Below are the code and all the weights of a small trained network. Each question names an input and a class and asks about switching units off, where a switched-off unit gives its printed mean instead of its output.

import numpy as np


def w(rows, s, z=0):
    codes = np.array(rows[::2]) - 128.0
    scale = np.full(codes.shape[1], s)
    scale[-1] = z or s
    return codes * scale


def norm(h):
    return h / np.sqrt((h * h).mean(-1, keepdims=True) + 1e-5)


def f(y):
    return y / 2 * (1 + np.tanh(0.7978845608 * (y + 0.044715 * y**3)))


def log_softmax(a):
    a = a - a.max(-1, keepdims=True)
    return a - np.log(np.exp(a).sum(-1, keepdims=True))


def net(x, mask):
    res = np.array(x, float).reshape(1, 7) / 4 @ E
    u = 0
    for l in range(2):
        y = f(norm(res) @ A[l][:, :-1].T + A[l][:, -1])
        res = res + np.where(mask[u : u + 16], y, B[l][:, -1]) @ B[l][:, :-1]
        u += 16
    return log_softmax(norm(res)[-1] @ U[:, :-1].T + U[:, -1])


A, B = {}, {}
E = w([
[126,12,95,144],'x0',
[129,128,129,127],'x1',
[126,128,128,127],'x2',
[129,128,128,129],'x3',
[134,117,117,2],'x4',
[127,128,127,128],'x5',
[63,119,241,138],'x6',
],0.0066)
A[0] = w([
[168,126,65,195,3],'L0N0',
[170,111,36,136,130],'L0N1',
[133,124,127,124,133],'L0N2',
[145,132,75,185,139],'L0N3',
[134,106,133,207,85],'L0N4',
[130,117,129,125,109],'L0N5',
[121,137,126,109,103],'L0N6',
[113,121,134,183,144],'L0N7',
[115,115,121,124,105],'L0N8',
[111,117,133,198,169],'L0N9',
[119,161,123,184,84],'L0N10',
[125,3,101,146,199],'L0N11',
[139,129,128,126,121],'L0N12',
[103,23,120,125,10],'L0N13',
[121,110,125,123,106],'L0N14',
[156,170,83,114,61],'L0N15',
],0.016,0.0051)
B[0] = w([
[234,97,137,242,170],'L0N0',
[145,254,113,96,202],'L0N1',
[134,131,124,120,130],'L0N2',
[134,78,237,114,182],'L0N3',
[36,149,120,95,177],'L0N4',
[137,120,130,117,126],'L0N5',
[118,155,113,123,127],'L0N6',
[142,154,102,138,167],'L0N7',
[142,117,136,118,127],'L0N8',
[139,173,105,161,188],'L0N9',
[194,99,160,109,151],'L0N10',
[108,89,13,173,245],'L0N11',
[128,124,121,124,127],'L0N12',
[192,114,254,101,179],'L0N13',
[146,117,139,118,128],'L0N14',
[184,81,104,101,153],'L0N15',
],0.024,0.011)
A[1] = w([
[128,125,122,119,97],'L1N0',
[164,141,135,107,118],'L1N1',
[7,64,97,141,143],'L1N2',
[110,210,152,86,139],'L1N3',
[64,130,49,78,2],'L1N4',
[134,124,121,127,71],'L1N5',
[127,170,61,44,163],'L1N6',
[207,9,238,110,106],'L1N7',
[129,102,130,120,99],'L1N8',
[134,90,131,14,108],'L1N9',
[159,198,134,127,92],'L1N10',
[176,84,90,60,63],'L1N11',
[35,140,204,25,18],'L1N12',
[158,71,106,163,35],'L1N13',
[138,129,102,150,91],'L1N14',
[99,133,98,117,70],'L1N15',
],0.015,0.0039)
B[1] = w([
[126,132,125,143,118],'L1N0',
[108,99,134,148,162],'L1N1',
[113,38,138,107,216],'L1N2',
[104,147,174,171,241],'L1N3',
[140,108,88,189,167],'L1N4',
[125,137,123,141,116],'L1N5',
[150,126,126,64,253],'L1N6',
[237,38,192,115,229],'L1N7',
[132,133,138,150,118],'L1N8',
[114,191,165,220,200],'L1N9',
[75,91,145,156,223],'L1N10',
[144,152,160,72,188],'L1N11',
[81,76,89,3,214],'L1N12',
[128,183,134,152,191],'L1N13',
[121,136,104,117,161],'L1N14',
[133,113,114,137,127],'L1N15',
],0.042,0.0055)
U = w([
[226,61,202,132,254],'0',
[145,249,211,70,80],'1',
[40,154,199,216,109],'2',
[36,97,127,24,146],'3',
[185,177,49,247,105],'4',
[195,181,25,45,79],'5',
[77,17,57,182,66],'6',
],0.017,0.0027)

Each question gives the input, the list of numbers given to net, and the class t.
The units are the neurons (one row each of A and B). Each row of codes is followed by its name. A weight is (code - 128) times the scale printed after its matrix; where a second scale follows, it is the last column's (A, B and U).
mask holds one flag per neuron, layer by layer. A switched-off neuron (its flag False) gives its mean, the last column of its row in B, instead of its output. The means were averaged over made-up inputs and are rounded, as every weight is.
A unit's drop is (log p(t) with every unit on - log p(t) with that unit switched off) / (log p(t) with every unit on - log p(t) with every unit switched off).
The circuit of an input: a set's keep is (log p(t) with only the set's units on - log p(t) with every unit switched off) / (log p(t) with every unit on - log p(t) with every unit switched off). Starting from the 12 units with the biggest drops (on a tie, the unit counted first), units are removed one at a time, each time the one whose removal leaves the highest keep (on an exact tie, the one counted first), for as long as the keep stays at least 0.8.
circuit, biggest first: the units of the circuit, biggest drop first
most important unit: the unit with the biggest drop
top k neurons: the k neurons with the biggest drops, biggest first
k most important neurons of layer l: the k neurons of layer l with the biggest drops, biggest first
input [1,-2,-7,7,6,7,-8], class 5: top 3 neurons => (L0N13, L1N6, L0N3)
input [-2,-5,1,-6,3,-1,-8], class 1: circuit, biggest first => (L0N1)
input [2,-8,1,-3,0,6,1], class 6: top 2 neurons => (L0N11, L0N3)
input [-7,2,-4,0,5,-3,7], class 3: circuit, biggest first => (L1N12, L0N0)
input [-6,2,1,6,2,-1,-8], class 1: circuit, biggest first => (L0N11, L1N7)
input [2,2,-3,-6,-1,5,-5], class 4: circuit, biggest first => (L0N0, L0N1)
input [-6,-4,-8,-2,4,-5,7], class 3: circuit, biggest first => (L1N12, L0N0)
input [1,-6,-6,-1,-1,0,-6], class 4: top 4 neurons => (L0N0, L0N1, L0N13, L1N7)
input [0,-8,-6,8,3,0,3], class 3: 4 most important neurons of layer 0 => (L0N0, L0N13, L0N15, L0N10)
input [-4,1,2,5,5,0,5], class 3: top 3 neurons => (L1N12, L0N11, L0N0)
input [8,-7,1,4,-7,2,0], class 4: top 4 neurons => (L0N11, L0N0, L0N9, L0N13)
input [0,3,7,-2,4,-3,4], class 3: top 4 neurons => (L0N0, L1N12, L0N13, L0N11)
input [-8,6,1,-6,0,8,3], class 2: top 3 neurons => (L0N11, L0N3, L0N4)
input [3,-8,-1,-1,7,4,-1], class 5: top neuron => (L0N3)
input [2,-3,-8,4,-8,-2,-8], class 4: top 3 neurons => (L0N0, L0N1, L0N13)
input [-7,3,-6,2,1,-2,-5], class 1: top 3 neurons => (L0N11, L0N0, L0N13)
input [-2,2,-4,5,7,3,-6], class 1: top 2 neurons => (L0N11, L1N6)
input [4,7,-4,-4,7,-4,0], class 5: 4 most important neurons of layer 0 => (L0N3, L0N11, L0N4, L0N13)
input [7,-5,-4,-5,-8,-2,7], class 6: top 2 neurons => (L1N2, L0N4)
input [6,-2,-6,7,-8,0,6], class 6: most important unit => L0N4
input [6,-4,-5,8,1,-5,0], class 5: 3 most important neurons of layer 0 => (L0N11, L0N13, L0N0)
input [-3,7,5,-7,-2,-5,1], class 2: top 4 neurons => (L0N11, L0N3, L0N13, L0N0)
input [-4,3,-2,7,6,5,2], class 3: top 2 neurons => (L1N12, L0N0)
input [2,1,-6,-8,0,6,-2], class 4: 2 most important neurons of layer 0 => (L0N0, L0N11)
input [-8,-2,6,-4,2,7,-2], class 1: 3 most important neurons of layer 0 => (L0N11, L0N3, L0N0)
input [-6,-5,-7,8,1,-8,5], class 3: 4 most important neurons of layer 0 => (L0N0, L0N9, L0N11, L0N13)
input [5,-5,2,6,5,-6,-5], class 5: most important unit => L0N11
